Below are the code and all the weights of a small trained network. Each question names an input and a target symbol and asks about switching units off, where a switched-off unit gives its printed mean instead of its output.

import numpy as np


def w(rows, s, z=0):
    codes = np.array(rows[::2]) - 128.0
    scale = np.full(codes.shape[1], s)
    scale[-1] = z or s
    return codes * scale


def norm(h):
    return h / np.sqrt((h * h).mean(-1, keepdims=True) + 1e-5)


def f(y):
    return np.maximum(y, 0)


def softmax(a):
    e = np.exp(a - a.max(-1, keepdims=True))
    return e / e.sum(-1, keepdims=True)


def log_softmax(a):
    a = a - a.max(-1, keepdims=True)
    return a - np.log(np.exp(a).sum(-1, keepdims=True))


def net(x, mask):
    ids = ['ζμξπφψ'.index(c) for c in x.split()]
    T = len(ids)
    res = E[ids] + P[:T]
    u = 0
    for l in range(2):
        r = norm(res)
        for j in range(2):
            rows = slice(3 * j, 3 * j + 3)
            q, k, v = (r @ M[l][rows].T for M in (Q, K, V))
            z = softmax(np.where(np.tri(T) > 0, q @ k.T / 3**0.5, -1e9)) @ v
            o = O[l][rows]
            res = res + np.where(mask[u + j], z, o[:, -1]) @ o[:, :-1]
        u += 2
        y = f(norm(res) @ A[l][:, :-1].T + A[l][:, -1])
        res = res + np.where(mask[u : u + 8], y, B[l][:, -1]) @ B[l][:, :-1]
        u += 8
    return log_softmax(norm(res)[-1] @ U[:, :-1].T + U[:, -1])


Q, K, V, O, A, B = {}, {}, {}, {}, {}, {}
E = w([
[163,171,220,132,75,118,88,191,144],'ζ',
[13,168,183,29,162,144,116,79,102],'μ',
[167,192,93,95,145,57,91,213,126],'ξ',
[87,246,115,189,153,178,133,148,144],'π',
[178,112,124,130,140,129,142,159,1],'φ',
[94,130,78,117,115,166,66,110,126],'ψ',
],0.0051)
P = w([
[154,164,143,91,173,123,130,4,129],'0',
[61,155,63,153,148,72,153,85,105],'1',
[63,112,77,155,124,57,140,90,118],'2',
[75,104,91,151,117,66,133,104,123],'3',
[97,98,91,154,104,83,142,127,124],'4',
[101,86,98,152,108,89,142,129,137],'5',
[109,79,108,147,103,99,134,136,136],'6',
[117,71,111,150,101,112,138,141,139],'7',
[122,67,117,149,103,120,132,146,140],'8',
[130,59,120,151,106,130,126,143,147],'9',
[137,59,116,153,96,138,135,157,157],'10',
[136,54,115,154,106,150,134,156,167],'11',
[144,50,117,157,99,153,130,161,167],'12',
],0.0023)
Q[0] = w([
[93,200,160,89,110,123,136,177,185],'0.h1',
[187,77,103,118,163,131,141,143,163],'0.h1',
[141,119,178,80,87,74,59,136,156],'0.h1',
[93,200,152,104,143,81,136,140,140],'0.h2',
[125,182,130,101,67,59,3,211,204],'0.h2',
[29,200,75,103,239,184,111,138,73],'0.h2',
],0.0034)
K[0] = w([
[147,161,198,117,162,161,182,92,101],'0.h1',
[128,50,70,164,24,103,119,167,144],'0.h1',
[129,51,215,78,130,149,143,122,86],'0.h1',
[114,137,125,110,146,116,24,115,183],'0.h2',
[114,179,116,90,202,73,99,182,232],'0.h2',
[4,168,141,116,176,196,167,2,165],'0.h2',
],0.0038)
V[0] = w([
[158,213,166,145,158,131,177,127,140],'0.h1',
[166,165,133,192,156,108,114,215,86],'0.h1',
[209,162,173,54,138,75,83,112,55],'0.h1',
[80,109,123,174,84,212,94,80,253],'0.h2',
[102,131,109,93,175,192,76,54,112],'0.h2',
[198,150,21,114,126,157,65,152,157],'0.h2',
],0.0034)
O[0] = w([
[220,88,127,234,154,53,92,150,114,226],'0.h1',
[138,111,181,148,195,38,142,83,117,175],'0.h1',
[101,163,63,135,104,91,167,38,51,56],'0.h1',
[144,148,123,4,163,41,177,56,65,221],'0.h2',
[154,75,102,151,127,58,145,152,70,249],'0.h2',
[64,129,200,124,152,107,176,150,103,156],'0.h2',
],0.0033,0.002)
A[0] = w([
[166,131,209,195,104,94,115,169,105,215],'0.n1',
[130,109,195,79,120,61,175,130,162,204],'0.n2',
[178,176,169,141,225,39,121,173,203,9],'0.n3',
[56,109,107,20,124,140,132,95,106,12],'0.n4',
[246,120,93,82,157,71,176,138,90,25],'0.n5',
[114,174,126,139,172,125,253,109,39,145],'0.n6',
[89,158,187,75,29,211,102,138,138,2],'0.n7',
[129,153,20,132,150,99,98,110,128,201],'0.n8',
],0.0037,0.00097)
B[0] = w([
[123,62,132,15,156,200,129,127,189,232],'0.n1',
[74,155,93,162,100,93,105,20,61,160],'0.n2',
[158,43,107,152,140,207,137,143,161,253],'0.n3',
[200,70,159,223,194,164,150,201,162,203],'0.n4',
[7,224,127,148,2,47,101,61,56,150],'0.n5',
[115,120,134,125,52,63,72,126,147,215],'0.n6',
[149,198,194,69,149,140,159,120,177,155],'0.n7',
[109,135,172,151,84,80,123,93,77,221],'0.n8',
],0.0036,0.0039)
Q[1] = w([
[160,2,161,113,129,177,122,88,45],'1.h1',
[16,159,124,197,165,118,85,74,149],'1.h1',
[11,113,124,175,144,11,56,98,108],'1.h1',
[46,126,186,90,151,147,119,51,143],'1.h2',
[176,125,253,30,152,125,204,103,117],'1.h2',
[105,158,37,181,78,100,110,141,98],'1.h2',
],0.0039)
K[1] = w([
[100,114,84,160,112,89,154,70,54],'1.h1',
[28,176,191,171,253,180,199,73,182],'1.h1',
[32,222,85,167,195,97,137,90,169],'1.h1',
[78,99,116,163,133,111,135,69,43],'1.h2',
[148,69,216,90,132,131,121,124,86],'1.h2',
[139,209,55,137,133,168,111,181,187],'1.h2',
],0.0045)
V[1] = w([
[122,110,74,125,183,110,160,225,61],'1.h1',
[101,249,168,135,148,129,98,160,249],'1.h1',
[146,112,46,74,143,61,77,137,190],'1.h1',
[251,161,63,168,16,141,154,140,65],'1.h2',
[219,100,22,147,170,127,196,189,167],'1.h2',
[170,52,78,138,120,121,107,184,98],'1.h2',
],0.0021)
O[1] = w([
[134,132,76,95,90,224,123,111,201,103],'1.h1',
[88,132,97,84,73,123,192,118,16,168],'1.h1',
[105,174,120,215,141,219,89,105,87,118],'1.h1',
[60,102,167,54,245,48,75,96,168,32],'1.h2',
[60,165,107,95,155,177,118,75,4,8],'1.h2',
[102,176,161,46,221,136,190,116,126,155],'1.h2',
],0.0022,0.0011)
A[1] = w([
[66,194,81,65,99,65,130,15,11,141],'1.n1',
[118,101,125,184,145,120,113,147,92,168],'1.n2',
[153,79,128,155,160,181,158,180,197,70],'1.n3',
[254,107,97,109,194,217,191,141,218,2],'1.n4',
[154,142,87,156,128,138,168,131,159,135],'1.n5',
[57,92,164,143,177,118,133,133,112,153],'1.n6',
[184,74,135,90,86,120,120,110,163,131],'1.n7',
[86,109,111,56,115,91,110,119,54,167],'1.n8',
],0.0047,0.002)
B[1] = w([
[241,214,172,140,254,92,110,49,4,198],'1.n1',
[89,138,164,68,95,127,158,134,145,244],'1.n2',
[147,150,135,113,214,154,92,136,75,252],'1.n3',
[161,71,68,182,25,90,206,67,192,223],'1.n4',
[150,70,127,93,122,122,101,128,110,171],'1.n5',
[143,142,74,142,80,136,101,147,131,213],'1.n6',
[100,183,100,143,156,115,147,131,91,173],'1.n7',
[101,158,148,190,89,104,151,120,185,193],'1.n8',
],0.0058,0.0039)
U = w([
[178,210,176,138,162,71,112,56,81,174],'ζ',
[57,154,134,126,22,92,129,167,147,148],'μ',
[112,132,157,83,194,210,52,210,86,130],'ξ',
[200,70,65,171,140,160,146,113,153,140],'π',
[103,144,136,66,161,124,120,94,161,2],'φ',
[115,155,153,1,138,149,160,71,164,58],'ψ',
],0.0068,0.0035)

Each question gives the input, a string of symbols that net reads in full, and the target symbol t.
The units are the heads (3 rows each of Q, K, V and O) and the neurons (one row each of A and B). Each row of codes is followed by its name. A weight is (code - 128) times the scale printed after its matrix; where a second scale follows, it is the last column's (O, A, B and U).
mask holds one flag per unit, layer by layer, with each layer's heads first. A switched-off unit (its flag False) gives its mean, the last column of its rows in O or B, instead of its output. The means were averaged over made-up inputs and are rounded, as every weight is.
A unit's drop is (log p(t) with every unit on - log p(t) with that unit switched off) / (log p(t) with every unit on - log p(t) with every unit switched off).
The circuit of an input: a set's keep is (log p(t) with only the set's units on - log p(t) with every unit switched off) / (log p(t) with every unit on - log p(t) with every unit switched off). Starting from the 12 units with the biggest drops (on a tie, the unit counted first), units are removed one at a time, each time the one whose removal leaves the highest keep (on an exact tie, the one counted first), for as long as the keep stays at least 0.8.
units of the circuit, in order: the units of the circuit, biggest drop first
most important unit: the unit with the biggest drop
k most important neurons: the k neurons with the biggest drops, biggest first
top k neurons in layer l: the k neurons of layer l with the biggest drops, biggest first
which heads matter: for each layer, one digit per head in row order, 1 if its drop is at least 0.15 and else 0, layers parted by /
input φ ψ π ψ π π π π ζ, target π: most important unit => 0.n1
input μ φ μ ζ ξ π π ζ φ ψ π φ, target ξ: 4 most important neurons => (0.n5, 0.n1, 0.n8, 1.n4)
input π ψ π μ μ μ ψ, target μ: 2 most important neurons => (0.n3, 0.n4)
input μ π ψ φ ξ μ π π μ φ ζ μ, target π: 3 most important neurons => (0.n4, 0.n8, 1.n4)
input π φ ξ μ ψ, target ζ: units of the circuit, in order => (0.n3, 1.n1)
input ψ φ ψ π π, target μ: which heads matter => 10 / 00
input π π μ, target ζ: which heads matter => 00 / 00
input φ ψ π ξ π μ π ψ π ψ μ, target μ: top 3 neurons in layer 0 => (0.n4, 0.n2, 0.n3)
input π π ψ ψ π μ, target ζ: which heads matter => 01 / 00
input ξ ξ π ζ π π ψ ψ π ψ π φ, target ζ: 2 most important neurons => (0.n5, 1.n1)
input ψ ψ π ζ π μ ζ ψ π ψ ζ, target ψ: which heads matter => 11 / 00
input π π π ζ, target π: top 3 neurons in layer 1 => (1.n4, 1.n1, 1.n2)
input π π π π φ ζ π φ, target μ: which heads matter => 01 / 00
input π ξ φ φ ξ ξ, target π: which heads matter => 01 / 10
input ψ π ξ π π π μ ζ μ ζ ξ, target μ: top 3 neurons in layer 0 => (0.n5, 0.n3, 0.n4)
input π ψ π, target μ: most important unit => 0.h1
input π μ μ, target μ: which heads matter => 10 / 01
input π π μ μ ψ μ φ φ μ φ ψ ψ π, target ξ: 2 most important neurons => (0.n3, 0.n4)
input π π μ π π ζ π π ψ π π ψ, target μ: which heads matter => 00 / 01
input π π π φ π ζ π φ π ζ φ, target ξ: top 4 neurons in layer 0 => (0.n5, 0.n1, 0.n3, 0.n4)
input ξ π π ζ, target ξ: 3 most important neurons => (1.n3, 0.n4, 0.n2)
input ψ μ π π π, target ξ: top 3 neurons in layer 0 => (0.n6, 0.n4, 0.n3)
input φ μ μ μ, target ξ: most important neuron => (1.n4)
input ξ π ζ μ φ ξ ψ π φ, target μ: 3 most important neurons => (0.n5, 0.n3, 0.n4)
input ζ ξ π ξ π ζ π ψ π, target π: 4 most important neurons => (0.n3, 1.n4, 0.n5, 0.n8)
input π ψ π ξ ξ ξ, target ξ: 3 most important neurons => (0.n3, 0.n5, 0.n4)
input ξ ξ φ π ζ, target ξ: top neuron in layer 1 => (1.n3)
